Here is a tiny trained network, its code and every weight. The questions are about switching its units off for an input and a class, where a switched-off unit gives its printed mean instead of its output.

import numpy as np


def w(rows, s, z=0):
    codes = np.array(rows[::2]) - 128.0
    scale = np.full(codes.shape[1], s)
    scale[-1] = z or s
    return codes * scale


def f(y):
    return np.maximum(y, 0)


def log_softmax(a):
    a = a - a.max(-1, keepdims=True)
    return a - np.log(np.exp(a).sum(-1, keepdims=True))


def net(x, mask):
    res = np.array(x, float).reshape(1, 5) / 4 @ E
    y = f(res @ A[0][:, :-1].T + A[0][:, -1])
    res = res + np.where(mask, y, B[0][:, -1]) @ B[0][:, :-1]
    return log_softmax(res[-1] @ U[:, :-1].T + U[:, -1])


A, B = {}, {}
E = w([
[99,236,101,205,154,108],'x0',
[108,79,9,170,84,130],'x1',
[190,113,160,175,107,177],'x2',
[66,139,168,144,33,158],'x3',
[152,132,179,206,110,65],'x4',
],0.011)
A[0] = w([
[111,120,42,116,131,162,97],'n0',
[138,148,85,121,114,96,110],'n1',
[161,194,198,176,93,194,252],'n2',
[143,136,71,81,176,128,124],'n3',
[143,71,109,107,121,175,127],'n4',
[175,102,87,20,185,160,140],'n5',
[144,126,111,95,200,121,157],'n6',
[187,136,160,129,195,112,205],'n7',
[98,162,126,115,101,159,180],'n8',
[138,109,36,173,124,43,156],'n9',
[159,105,173,115,163,121,168],'n10',
[160,106,159,127,130,109,108],'n11',
[111,84,60,134,125,191,195],'n12',
[65,186,188,77,151,131,152],'n13',
[70,137,100,182,174,4,125],'n14',
[38,170,155,101,118,157,135],'n15',
[136,76,133,103,76,163,97],'n16',
[150,137,103,97,132,115,101],'n17',
[109,133,161,121,158,178,227],'n18',
[159,124,171,75,82,136,72],'n19',
[108,43,150,122,73,155,142],'n20',
[105,167,35,175,148,95,93],'n21',
[122,152,71,69,164,119,195],'n22',
[143,104,143,184,94,215,136],'n23',
[90,182,149,86,76,144,130],'n24',
[135,166,47,227,122,121,201],'n25',
[129,118,179,124,154,119,127],'n26',
[110,102,41,154,120,148,51],'n27',
[102,56,109,103,66,138,127],'n28',
[131,93,115,47,142,119,210],'n29',
[54,180,95,120,102,147,119],'n30',
[101,31,125,78,78,113,143],'n31',
[170,66,131,89,61,163,95],'n32',
[185,114,212,115,127,127,112],'n33',
[26,188,131,115,142,97,134],'n34',
[141,158,186,140,141,43,165],'n35',
[168,124,173,172,147,166,153],'n36',
[72,63,110,105,72,147,172],'n37',
],0.013,0.0043)
B[0] = w([
[144,72,84,72,125,171,189],'n0',
[100,98,137,129,114,165,156],'n1',
[192,189,102,135,121,102,254],'n2',
[139,116,138,120,195,175,194],'n3',
[106,82,99,184,180,86,185],'n4',
[156,95,156,126,197,152,242],'n5',
[166,122,172,95,165,182,198],'n6',
[188,90,186,128,115,156,218],'n7',
[107,164,90,123,140,99,169],'n8',
[82,123,145,166,122,196,220],'n9',
[195,38,173,87,119,98,188],'n10',
[123,101,132,117,109,109,159],'n11',
[94,85,26,89,148,143,205],'n12',
[119,175,162,77,130,80,226],'n13',
[70,147,211,168,87,180,235],'n14',
[107,187,109,69,129,48,194],'n15',
[133,97,95,179,127,61,182],'n16',
[132,133,133,109,155,152,151],'n17',
[158,139,136,122,135,64,184],'n18',
[136,80,120,141,110,84,173],'n19',
[114,82,79,181,137,21,197],'n20',
[87,125,135,114,78,219,220],'n21',
[100,137,161,100,194,179,206],'n22',
[183,159,44,175,157,126,188],'n23',
[125,161,118,112,142,79,181],'n24',
[109,168,90,175,74,254,254],'n25',
[154,103,157,84,72,112,175],'n26',
[96,80,82,105,93,182,190],'n27',
[46,90,70,170,155,59,193],'n28',
[144,95,141,168,194,108,208],'n29',
[96,165,94,84,113,132,188],'n30',
[89,60,113,195,160,73,208],'n31',
[97,85,111,188,134,29,200],'n32',
[204,58,139,80,58,40,205],'n33',
[68,190,160,86,139,96,217],'n34',
[140,140,220,156,67,123,230],'n35',
[231,151,89,130,92,107,188],'n36',
[90,125,94,134,140,85,197],'n37',
],0.0094,0.013)
U = w([
[175,105,217,88,254,170,54],'0',
[78,120,89,101,102,207,58],'1',
[244,97,210,64,34,83,67],'2',
[83,238,164,52,117,79,195],'3',
[86,73,110,192,163,53,120],'4',
[231,208,83,197,116,150,161],'5',
[94,173,231,198,72,171,254],'6',
],0.0096,0.00092)

Each question gives the input, the list of numbers given to net, and the class t.
The units are the neurons (one row each of A and B). Each row of codes is followed by its name. A weight is (code - 128) times the scale printed after its matrix; where a second scale follows, it is the last column's (A, B and U).
mask holds one flag per neuron, in row order. A switched-off neuron (its flag False) gives its mean, the last column of its row in B, instead of its output. The means were averaged over made-up inputs and are rounded, as every weight is.
A unit's drop is (log p(t) with every unit on - log p(t) with that unit switched off) / (log p(t) with every unit on - log p(t) with every unit switched off).
The circuit of an input: a set's keep is (log p(t) with only the set's units on - log p(t) with every unit switched off) / (log p(t) with every unit on - log p(t) with every unit switched off). Starting from the 12 units with the biggest drops (on a tie, the unit counted first), units are removed one at a time, each time the one whose removal leaves the highest keep (on an exact tie, the one counted first), for as long as the keep stays at least 0.8.
circuit, biggest first: the units of the circuit, biggest drop first
top k neurons: the k neurons with the biggest drops, biggest first
drop of u: that unit's drop, to one decimal
input [8,-8,-8,-4,4], class 6: circuit, biggest first	[n14]
input [-4,-7,3,-8,-2], class 2: top 2 neurons	[n33 n10]
input [-8,-4,0,-3,-6], class 4: top 2 neurons	[n32 n31]
input [6,5,8,6,-3], class 5: top 2 neurons	[n23 n2]
input [4,2,1,5,4], class 6: top 2 neurons	[n14 n12]
input [-3,-6,-5,3,-2], class 3: top 2 neurons	[n15 n13]
input [6,-5,7,0,-1], class 2: top 2 neurons	[n33 n7]
input [7,-7,-5,-2,7], class 6: top 2 neurons	[n14 n35]
input [-5,0,5,-5,0], class 4: top 2 neurons	[n4 n32]
input [-1,-2,-6,-3,4], class 0: top 2 neurons	[n25 n21]
input [1,-6,-8,-6,5], class 2: drop of n10	0.1
input [0,6,4,-6,6], class 1: drop of n27	0.1
input [4,-3,-2,-6,7], class 6: drop of n14	0.2
input [-4,7,-6,-8,-7], class 0: circuit, biggest first	[n5]
